Below are the code and all the weights of a small trained network. Each question names an input and a class and asks about switching units off, where a switched-off unit gives its printed mean instead of its output.

import numpy as np


def w(rows, s, z=0):
    codes = np.array(rows[::2]) - 128.0
    scale = np.full(codes.shape[1], s)
    scale[-1] = z or s
    return codes * scale


def f(y):
    return np.maximum(y, 0)


def log_softmax(a):
    a = a - a.max(-1, keepdims=True)
    return a - np.log(np.exp(a).sum(-1, keepdims=True))


def net(x, mask):
    res = np.array(x, float).reshape(1, 6) / 4 @ E
    y = f(res @ A[0][:, :-1].T + A[0][:, -1])
    res = res + np.where(mask, y, B[0][:, -1]) @ B[0][:, :-1]
    return log_softmax(res[-1] @ U[:, :-1].T + U[:, -1])


A, B = {}, {}
E = w([
[72,135,47,138,59,155,105,144],'x0',
[151,213,127,162,121,137,86,129],'x1',
[145,119,160,114,88,184,251,87],'x2',
[141,107,157,111,105,132,86,232],'x3',
[121,154,151,90,23,77,121,171],'x4',
[157,112,200,218,63,152,88,141],'x5',
],0.013)
A[0] = w([
[185,140,192,155,109,126,65,170,216],'n1',
[159,121,144,86,114,94,68,195,181],'n2',
[135,117,130,91,35,199,165,124,173],'n3',
[202,179,167,135,150,141,181,119,207],'n4',
[99,153,125,115,66,96,154,137,173],'n5',
[85,56,119,122,130,149,159,164,168],'n6',
[130,167,98,124,68,112,110,195,209],'n7',
[125,206,113,117,90,102,130,148,158],'n8',
[153,70,193,106,134,149,182,139,184],'n9',
[175,141,145,163,101,166,141,129,88],'n10',
[174,190,85,93,136,129,62,149,194],'n11',
[120,165,129,155,171,166,94,87,206],'n12',
[125,188,76,134,152,143,135,81,171],'n13',
[128,156,137,164,121,114,95,141,165],'n14',
[102,97,129,162,81,112,138,98,218],'n15',
[140,115,132,113,177,25,88,79,153],'n16',
[77,59,119,94,152,92,141,148,182],'n17',
[116,64,122,127,198,165,104,139,165],'n18',
[137,99,147,97,200,118,127,148,253],'n19',
[87,155,109,178,176,164,110,77,172],'n20',
[152,72,143,160,114,205,152,119,183],'n21',
[105,124,97,91,126,128,159,107,188],'n22',
[101,121,77,96,161,55,159,122,157],'n23',
[158,154,167,151,113,91,146,141,206],'n24',
[148,162,172,109,108,94,105,246,172],'n25',
[154,67,162,110,192,155,143,176,179],'n26',
[105,151,168,130,102,151,97,147,117],'n27',
[82,177,70,96,89,143,132,92,233],'n28',
[155,148,140,62,102,61,151,126,148],'n29',
[173,103,151,171,103,134,150,104,146],'n30',
],0.014,0.0046)
B[0] = w([
[159,183,203,133,158,112,94,122,249],'n1',
[113,181,122,134,104,121,50,131,240],'n2',
[92,134,169,174,1,237,213,108,226],'n3',
[128,147,122,76,155,143,163,74,212],'n4',
[55,96,201,129,67,173,133,154,200],'n5',
[167,113,95,100,67,203,90,203,197],'n6',
[87,126,185,158,117,155,78,147,236],'n7',
[73,120,147,117,128,116,105,132,195],'n8',
[182,131,139,91,99,184,125,76,216],'n9',
[125,159,121,169,121,131,127,106,177],'n10',
[74,166,98,92,177,92,112,147,224],'n11',
[146,142,94,143,207,116,137,110,200],'n12',
[78,115,40,115,187,155,170,140,204],'n13',
[111,162,163,186,201,90,97,130,185],'n14',
[130,112,186,203,98,150,165,138,182],'n15',
[147,150,32,152,100,25,168,71,218],'n16',
[152,97,83,135,59,72,112,165,215],'n17',
[204,86,71,111,143,131,116,165,211],'n18',
[180,102,70,76,121,66,78,88,220],'n19',
[139,98,79,184,214,128,154,153,208],'n20',
[190,194,118,151,136,216,118,141,206],'n21',
[108,72,65,123,104,135,127,130,199],'n22',
[94,104,65,131,94,114,105,117,227],'n23',
[116,143,210,144,160,117,103,68,184],'n24',
[83,207,145,83,104,129,67,132,255],'n25',
[206,98,126,44,102,132,77,134,213],'n26',
[123,160,192,147,106,108,118,110,176],'n27',
[59,60,139,150,167,149,162,183,224],'n28',
[98,95,176,135,119,86,124,91,198],'n29',
[173,164,149,175,130,164,162,79,184],'n30',
],0.0087,0.016)
U = w([
[193,106,160,33,146,116,133,50,114],'0',
[143,167,161,193,39,209,178,100,128],'1',
[64,240,175,130,127,100,58,175,113],'2',
[96,116,59,137,254,140,151,153,251],'3',
[115,103,86,143,35,36,130,137,125],'4',
[198,125,181,214,209,107,120,127,25],'5',
[212,52,106,58,84,172,72,230,64],'6',
[5,29,167,162,43,155,161,214,135],'7',
],0.0096,0.002)

Each question gives the input, the list of numbers given to net, and the class t.
The units are the neurons (one row each of A and B). Each row of codes is followed by its name. A weight is (code - 128) times the scale printed after its matrix; where a second scale follows, it is the last column's (A, B and U).
mask holds one flag per neuron, in row order. A switched-off neuron (its flag False) gives its mean, the last column of its row in B, instead of its output. The means were averaged over made-up inputs and are rounded, as every weight is.
A unit's drop is (log p(t) with every unit on - log p(t) with that unit switched off) / (log p(t) with every unit on - log p(t) with every unit switched off).
The circuit of an input: a set's keep is (log p(t) with only the set's units on - log p(t) with every unit switched off) / (log p(t) with every unit on - log p(t) with every unit switched off). Starting from the 12 units with the biggest drops (on a tie, the unit counted first), units are removed one at a time, each time the one whose removal leaves the highest keep (on an exact tie, the one counted first), for as long as the keep stays at least 0.8.
circuit, biggest first: the units of the circuit, biggest drop first
most important unit: the unit with the biggest drop
k most important neurons: the k neurons with the biggest drops, biggest first
drop of u: that unit's drop, to one decimal
input [2,-4,2,-8,0,1], class 7: circuit, biggest first	n28, n1
input [6,-1,1,-2,2,5], class 7: most important unit	n9
input [3,-8,-4,0,6,-7], class 7: 2 most important neurons	n28, n5
input [1,-1,4,1,-8,-1], class 6: circuit, biggest first	n26, n18
input [3,-1,3,-5,-3,1], class 3: 2 most important neurons	n20, n13
input [2,-4,2,7,7,2], class 2: 4 most important neurons	n25, n2, n1, n28
input [-2,-5,-6,-4,5,2], class 4: 2 most important neurons	n16, n21
input [-1,-7,-2,2,5,7], class 2: 3 most important neurons	n25, n1, n2
input [-7,-6,-6,-3,-2,-1], class 4: 2 most important neurons	n16, n17
input [0,-6,-8,-7,-1,5], class 5: 2 most important neurons	n13, n11
input [-3,-3,-4,-4,7,-1], class 4: drop of n1	0.1
input [5,-2,3,4,5,5], class 1: drop of n3	0.9
input [-1,5,1,-4,-1,2], class 3: drop of n13	0.1
input [-7,-2,-3,3,-4,5], class 0: most important unit	n26
input [-1,-3,-4,-5,7,0], class 7: drop of n19	0.3
